-514 89 -564 -502 -82 231
599 -638 -108 -37 58 -347
249 -657 264 -1 -531 -221
649 -533 -170 -62 152 -371
337 -744 194 8 -362 -259
->
-82 231 -514 89 -564 -502
58 -347 599 -638 -108 -37
-531 -221 249 -657 264 -1
152 -371 649 -533 -170 -62
-362 -259 337 -744 194 8

-314 -133 75 725 229 -350 -75 64 219
-414 81 89 -163 -128 -415 -138 -234 -18
->
64 219 -314 -133 75 725 229 -350 -75
-234 -18 -414 81 89 -163 -128 -415 -138

-184 -134 74
-826 -277 -173
-55 -105 67
100 -70 47
94 -71 -65
-75 -109 -36
46 -82 -67
-2 -93 -7
->
-134 74 -184
-277 -173 -826
-105 67 -55
-70 47 100
-71 -65 94
-109 -36 -75
-82 -67 46
-93 -7 -2

359 139 174 126 227 92 284
-660 -378 -134 -54 -403 111 -524
-718 -177 -289 211 -362 -182 -467
192 313 -36 403 207 -239 259
526 309 71 162 335 19 434
227 -22 -115 -346 98 252 162
->
92 284 359 139 174 126 227
111 -524 -660 -378 -134 -54 -403
-182 -467 -718 -177 -289 211 -362
-239 259 192 313 -36 403 207
19 434 526 309 71 162 335
252 162 227 -22 -115 -346 98

-651 368 -393 -483 -254 -489 216 -332 -164 -458 69 281
-222 533 -272 -80 -42 91 289 91 -246 -585 44 -58
->
69 281 -651 368 -393 -483 -254 -489 216 -332 -164 -458
44 -58 -222 533 -272 -80 -42 91 289 91 -246 -585

-287 -428 331 178 511
-83 -48 -324 -241 211
-315 -580 458 149 523
267 -144 45 -68 -156
293 276 -418 -368 -205
-292 -359 437 376 339
-495 -463 506 164 407
401 247 -380 -359 -302
128 719 221 735 -628
->
178 511 -287 -428 331
-241 211 -83 -48 -324
149 523 -315 -580 458
-68 -156 267 -144 45
-368 -205 293 276 -418
376 339 -292 -359 437
164 407 -495 -463 506
-359 -302 401 247 -380
735 -628 128 719 221
---
131 -145 -306 -279 105 -130 90 -72 -153 41 56 -285
-29 19 -303 -282 -18 10 156 -101 -559 -244 393 -358
351 -291 -682 -631 150 -229 222 -31 -297 109 121 -659
-44 174 -317 -347 -324 269 351 185 -883 -525 631 -502
91 -181 -313 -77 314 -402 -248 -334 252 230 34 -52
-299 -20 -34 438 295 -485 -664 -592 500 83 323 488
->
-299 91 -44 351 -29 131
-20 -181 174 -291 19 -145
-34 -313 -317 -682 -303 -306
438 -77 -347 -631 -282 -279
295 314 -324 150 -18 105
-485 -402 269 -229 10 -130
-664 -248 351 222 156 90
-592 -334 185 -31 -101 -72
500 252 -883 -297 -559 -153
83 230 -525 109 -244 41
323 34 631 121 393 56
488 -52 -502 -659 -358 -285

348 403 -23 -11 -189 -129 108 -76
427 606 109 -238 -434 -201 328 35
-52 79 372 -352 -87 -261 301 231
73 -92 -364 393 166 235 -347 -247
-213 -442 -322 424 399 276 -445 -197
-133 -337 -330 377 268 253 -338 -153
121 381 442 -602 -435 -361 647 377
-134 -48 347 -333 -30 -226 294 277
118 105 -205 178 -47 164 -173 -199
438 662 195 -342 -491 -278 424 88
->
438 118 -134 121 -133 -213 73 -52 427 348
662 105 -48 381 -337 -442 -92 79 606 403
195 -205 347 442 -330 -322 -364 372 109 -23
-342 178 -333 -602 377 424 393 -352 -238 -11
-491 -47 -30 -435 268 399 166 -87 -434 -189
-278 164 -226 -361 253 276 235 -261 -201 -129
424 -173 294 647 -338 -445 -347 301 328 108
88 -199 277 377 -153 -197 -247 231 35 -76

62 34 117 115 241 -214 -247 -513
109 -333 791 115 114 -618 -28 97
62 -150 -18 115 579 28 -465 -361
62 -395 791 115 114 -698 -28 97
62 95 -18 115 241 -295 -247 -589
->
62 62 62 109 62
95 -395 -150 -333 34
-18 791 -18 791 117
115 115 115 115 115
241 114 579 114 241
-295 -698 28 -618 -214
-247 -28 -465 -28 -247
-589 97 -361 97 -513

750 208 9 -15 46 200
37 -61 233 766 146 30
330 -28 36 7 60 766
664 432 -33 -10 85 53
28 -5 -3 207 763 188
74 801 253 -22 76 -25
355 754 42 30 15 -3
247 736 228 23 -95 11
385 55 -45 -13 152 632
323 14 -3 11 116 740
->
323 385 247 355 74 28 664 330 37 750
14 55 736 754 801 -5 432 -28 -61 208
-3 -45 228 42 253 -3 -33 36 233 9
11 -13 23 30 -22 207 -10 7 766 -15
116 152 -95 15 76 763 85 60 146 46
740 632 11 -3 -25 188 53 766 30 200

158 -21 130 -2 207 -153
132 386 -326 411 -241 284
-244 -329 238 -337 164 -145
27 190 600 -190 -186 155
-284 -309 512 -437 -21 -61
28 130 758 -311 -102 74
35 92 -88 136 -86 62
-9 354 -215 297 -383 358
-185 -91 141 -152 -72 62
->
-185 -9 35 28 -284 27 -244 132 158
-91 354 92 130 -309 190 -329 386 -21
141 -215 -88 758 512 600 238 -326 130
-152 297 136 -311 -437 -190 -337 411 -2
-72 -383 -86 -102 -21 -186 164 -241 207
62 358 62 74 -61 155 -145 284 -153

786 -602 -7 -67 -711 -79 -524 -356 -677 -40 172 68 -188
-134 -42 -211 160 -9 -207 -31 42 31 -298 -20 390 -226
9 17 -9 10 0 4 -6 -7 -10 2 -10 -17 11
-2 8 -35 7 1 12 -1 -16 6 -21 -22 26 -3
-1 -7 6 12 -10 -26 -10 8 -9 -12 13 4 -21
->
-1 -2 9 -134 786
-7 8 17 -42 -602
6 -35 -9 -211 -7
12 7 10 160 -67
-10 1 0 -9 -711
-26 12 4 -207 -79
-10 -1 -6 -31 -524
8 -16 -7 42 -356
-9 6 -10 31 -677
-12 -21 2 -298 -40
13 -22 -10 -20 172
4 26 -17 390 68
-21 -3 11 -226 -188

616 -765 -252 121 68 -23
103 -642 752 -2 15 15
599 712 -199 77 -87 67
353 641 651 -123 39 -4
-419 723 -519 -51 -107 -30
-627 -777 -111 -19 128 -188
-798 -433 239 4 -147 55
-85 462 -745 26 12 -27
->
-85 -798 -627 -419 353 599 103 616
462 -433 -777 723 641 712 -642 -765
-745 239 -111 -519 651 -199 752 -252
26 4 -19 -51 -123 77 -2 121
12 -147 128 -107 39 -87 15 68
-27 55 -188 -30 -4 67 15 -23
